Two labels a row:
[ 36   7  41 -49  22 -33   0 -32 -18 -23   6 -16 -14 -56 -26   3  -3   2
   9  -8  13  -3  30  27 -25 -42 -19   5  -4   2  29 -44 -25  -6   7  14
  26 -14 -22 -29   7  17] -> <99>, (21)
[ 14   1  28 -22  25 -14 -19 -31  46  13  -3  -6 -22 -25 -22   4  -7  13
  15 -17  17  11  23  46 -43 -30   0  -3 -12  10  47 -52 -14 -12 -11   9
   0   1 -29   7  16  18] -> <90>, (18)
[ 28  -4  24 -33  35 -58 -37 -42 -21 -12   2  -5 -26 -54 -11  15 -25  18
  11 -18  38  27  28  -2 -67 -44  -1  22  -4  20  44 -60 -24 -12   4  -5
   2   0 -53  18  24  32] -> <99>, (18)
[ 27  16  19 -33  27 -51 -27 -37  -2  -6  10  -2 -31 -35 -15  25 -18  10
  10 -28  51  22  32  11 -48 -42 -21  34  -8   1  39 -79 -33 -11  -3   0
  -9 -23 -45   6  16   6] -> <90>, (18)
[ 49  22  34 -40  24 -15  -5 -27  -2 -26  29  -4 -26 -42 -33  10 -17  12
  21  -1  26 -11  15  13  -9 -24 -22  11   5  -5   4 -50 -23  -9   5  15
   6 -32 -19 -21  32  12] -> <90>, (21)
[ 31   2  32 -23  39 -50 -24 -28 -18 -13  21  -6 -23 -55 -12   0 -17  15
  10 -17  37  -1  41  23 -29 -27 -31  20  -8  -1  49 -59 -37  -5   2   9
  21 -11 -19 -18  19  16] -> <99>, (21)
[ 19   3  20  -7  12 -60 -18 -29 -17  -6   5  -4 -35 -45  -1  32 -30  14
   5 -12  27   6  22   5 -47 -45  -9  27  -7   6  41 -40 -26   1  -2   4
   6 -10 -30   2  15   9] -> <99>, (14)
[  8   8  37 -14  41 -55 -20 -52 -26  18 -12 -10 -17 -24 -17  29  -4  12
   7 -16  43   7  38  19 -43 -47  -8  42 -16 -14  67 -76 -68 -17  19  -2
  44 -12 -28  15   9  28] -> <90>, (14)
[ 20  28  19 -24  19 -52 -20 -33  -8 -24  13   3 -15 -35 -19  22  -4  -6
  16  -9  28   3  15  22 -33 -34 -15  27 -14   6  47 -54 -28  -3   0   7
   7 -27 -29  -2  15  19] -> <99>, (14)
[ 18   0  24 -28  26 -48 -10 -39 -20  -2  -5   5 -23 -36 -14  22  -6  12
   7  -9  23   0  21  15 -32 -45   3  31 -16  -8  58 -53 -20 -10   9  12
  39  -4 -27  -3  -5  17] -> <90>, (18)
[ 14  13  15 -26  34 -66 -37 -27  -5  -9  11 -28 -27 -18 -14  47 -34  -1
  26 -10  55 -23  20  18 -30 -32 -30  46  -5   1  50 -81 -28   2  -1  14
 -10 -10 -24  22  28  19] -> <90>, (14)
[ 31  16  38 -79  21 -43 -21 -20  26 -30  33   6 -27 -25 -39  78 -29  14
  24  -4  53  15   6  -8 -31 -27 -20   6   5 -12  14 -67  -4 -14 -10  19
 -49 -38 -49  -8  45  29] -> <90>, (18)
[ 19   1  34 -11  36 -44 -30 -39 -14 -17   3 -15 -24 -59 -11  21 -15  18
   7  -8  50  20  25  10 -42 -36 -14  31 -10   4  50 -60 -16 -20  16   7
  10  -1 -43  -7  25  16] -> <90>, (18)
[ 20  16  40 -37  28 -38 -16 -69  -3 -10   7   6 -21 -54 -34  12   1   6
  21  -9  30 -23  38  34   0 -45 -16  55 -29  12  85 -83 -33   2   4   8
  42 -14  -8 -22  26  16] -> <90>, (21)
[ 29  14  21 -26  -9 -43  -9 -42  25  -2   7  11 -12 -40 -30 -13 -11  14
  23   4   5  -4  41  24 -42 -36 -27  35 -21  23  38 -62 -36  -9   4  14
  15   3  -6 -28  26   9] -> <99>, (21)

Both labels of each row:
[  6 -40   3  41  -3   2   2   8   7  14 -28  -2 -35  45  31 -20   0   7
  13  13  15  -1 -20  -8 -11  43  -4   8   6 -11  10  -3   9 -64  17  -2
  -4  -4  40 -16  12  -4] -> W, <38>
[  2 -16 -14  21  -4   8   4   8 -11  -8   8  -9 -35  17  13 -16   5  -5
  28  -9  -2   6 -12  -5   7 -17 -10  26  10  -9  -3  -6   5 -49  30  23
   2   1  50   3   5 -15] -> Q, <38>
[ -1  -5  -5 -13  -3 -11  13  -5 -10 -14  -8   8 -51  63  13  -9   9 -21
   7   5  -3  -7  -7  -6 -18  18  -5  -1  11  -9  -2   5 -10 -13  34  -6
   7  -5  44  34   8   1] -> V, <35>
[  2 -19   4  38 -11   5   7   5 -12   4  -6  -5  -7  15  11 -18   8  -2
  27 -11 -10   1 -19  11  -2  -8  -2  21   6  -4 -12  -9  11 -36  16  16
  17   2  59  18   0  -4] -> Q, <38>
[  2 -23  -3   1  -9  -9  13 -21   2  10  -9  -2 -22  35   9  -3  21 -15
  31  -3   6  -7 -17   4 -15   5 -13  13   5  -6 -10   2   1 -43   8 -15
   5   6  12  64  -4  11] -> Q, <35>
